Here is a tiny trained network, its code and every weight. The questions are about switching its units off for an input and a class, where a switched-off unit gives its printed mean instead of its output.

import numpy as np


def w(rows, s, z=0):
    codes = np.array(rows[::2]) - 128.0
    scale = np.full(codes.shape[1], s)
    scale[-1] = z or s
    return codes * scale


def norm(h):
    return h / np.sqrt((h * h).mean(-1, keepdims=True) + 1e-5)


def f(y):
    return y / 2 * (1 + np.tanh(0.7978845608 * (y + 0.044715 * y**3)))


def log_softmax(a):
    a = a - a.max(-1, keepdims=True)
    return a - np.log(np.exp(a).sum(-1, keepdims=True))


def net(x, mask):
    res = np.array(x, float).reshape(1, 2) / 4 @ E
    u = 0
    for l in range(2):
        y = f(norm(res) @ A[l][:, :-1].T + A[l][:, -1])
        res = res + np.where(mask[u : u + 11], y, B[l][:, -1]) @ B[l][:, :-1]
        u += 11
    return log_softmax(norm(res)[-1] @ U[:, :-1].T + U[:, -1])


A, B = {}, {}
E = w([
[107,111,126,254,160,72,150],'x0',
[87,79,34,137,83,230,92],'x1',
],0.0098)
A[0] = w([
[91,70,168,102,151,59,143,126],'0.n0',
[84,120,105,135,143,51,165,3],'0.n1',
[178,47,98,117,88,184,131,119],'0.n2',
[200,108,38,93,167,107,178,151],'0.n3',
[45,185,207,136,170,90,88,71],'0.n4',
[150,109,137,166,175,102,166,123],'0.n5',
[108,149,161,109,108,142,113,112],'0.n6',
[151,2,76,167,143,113,215,93],'0.n7',
[149,172,57,159,195,162,167,143],'0.n8',
[91,127,163,117,161,190,135,232],'0.n9',
[154,84,140,110,134,77,146,175],'0.n10',
],0.0086,0.0056)
B[0] = w([
[192,160,126,165,91,91,119,178],'0.n0',
[161,187,155,153,129,186,86,133],'0.n1',
[158,161,173,115,112,82,70,254],'0.n2',
[126,84,129,162,160,93,103,149],'0.n3',
[72,88,93,83,91,132,114,181],'0.n4',
[79,87,106,83,165,148,133,202],'0.n5',
[89,129,69,183,168,123,116,136],'0.n6',
[105,105,57,105,136,124,175,209],'0.n7',
[175,78,186,84,101,139,80,167],'0.n8',
[102,2,88,109,128,106,76,243],'0.n9',
[149,91,94,109,103,108,96,187],'0.n10',
],0.0095,0.0043)
A[1] = w([
[89,205,128,173,158,111,153,2],'1.n0',
[140,129,135,77,137,142,93,16],'1.n1',
[121,172,205,94,157,85,118,33],'1.n2',
[144,130,83,207,82,250,84,84],'1.n3',
[125,207,195,101,187,188,80,132],'1.n4',
[113,134,113,223,203,136,147,62],'1.n5',
[59,166,143,69,114,187,105,58],'1.n6',
[110,201,150,22,125,150,129,56],'1.n7',
[119,152,38,131,191,81,114,138],'1.n8',
[113,151,155,101,113,171,130,60],'1.n9',
[70,167,208,94,220,122,129,34],'1.n10',
],0.012,0.0055)
B[1] = w([
[89,34,42,47,119,111,63,121],'1.n0',
[36,141,72,142,134,130,163,183],'1.n1',
[192,215,211,127,113,132,105,182],'1.n2',
[218,251,235,151,148,39,154,253],'1.n3',
[57,7,21,72,135,138,100,139],'1.n4',
[12,140,130,124,199,118,204,183],'1.n5',
[132,137,155,199,161,121,251,185],'1.n6',
[86,100,97,237,183,161,202,207],'1.n7',
[116,146,117,80,116,212,132,235],'1.n8',
[104,116,101,129,202,103,211,115],'1.n9',
[179,133,83,80,97,94,91,129],'1.n10',
],0.011,0.0044)
U = w([
[247,234,235,118,96,18,138,31],'0',
[36,91,73,197,209,106,230,21],'1',
[148,69,94,29,54,149,26,253],'2',
],0.012,0.0023)

Each question gives the input, the list of numbers given to net, and the class t.
The units are the neurons (one row each of A and B). Each row of codes is followed by its name. A weight is (code - 128) times the scale printed after its matrix; where a second scale follows, it is the last column's (A, B and U).
mask holds one flag per neuron, layer by layer. A switched-off neuron (its flag False) gives its mean, the last column of its row in B, instead of its output. The means were averaged over made-up inputs and are rounded, as every weight is.
A unit's drop is (log p(t) with every unit on - log p(t) with that unit switched off) / (log p(t) with every unit on - log p(t) with every unit switched off).
most important unit: the unit with the biggest drop
k most important neurons: the k neurons with the biggest drops, biggest first
k most important neurons of layer l: the k neurons of layer l with the biggest drops, biggest first
drop when u is switched off: that unit's drop, to one decimal
input [3,2], class 2: most important unit	0.n7
input [-3,0], class 2: 4 most important neurons	[0.n9, 0.n6, 0.n3, 1.n7]
input [-5,-4], class 1: 2 most important neurons	[1.n7, 0.n2]
input [2,3], class 2: 2 most important neurons	[0.n7, 0.n1]
input [-1,2], class 2: 2 most important neurons	[0.n2, 1.n3]
input [-5,4], class 1: 2 most important neurons of layer 0	[0.n0, 0.n2]
input [-3,-3], class 2: 3 most important neurons	[1.n3, 0.n10, 0.n6]
input [3,-3], class 2: 2 most important neurons of layer 0	[0.n4, 0.n5]
input [0,3], class 2: 3 most important neurons	[0.n2, 0.n9, 0.n1]
input [0,-3], class 2: 2 most important neurons of layer 0	[0.n4, 0.n10]
input [1,4], class 0: 2 most important neurons	[1.n3, 0.n5]
input [7,7], class 0: 2 most important neurons	[1.n3, 0.n8]
input [-7,-2], class 1: drop when 0.n6 is switched off	0.0
input [-8,6], class 1: most important unit	1.n6
input [1,8], class 0: drop when 1.n3 is switched off	0.8
input [3,7], class 0: drop when 1.n3 is switched off	0.8
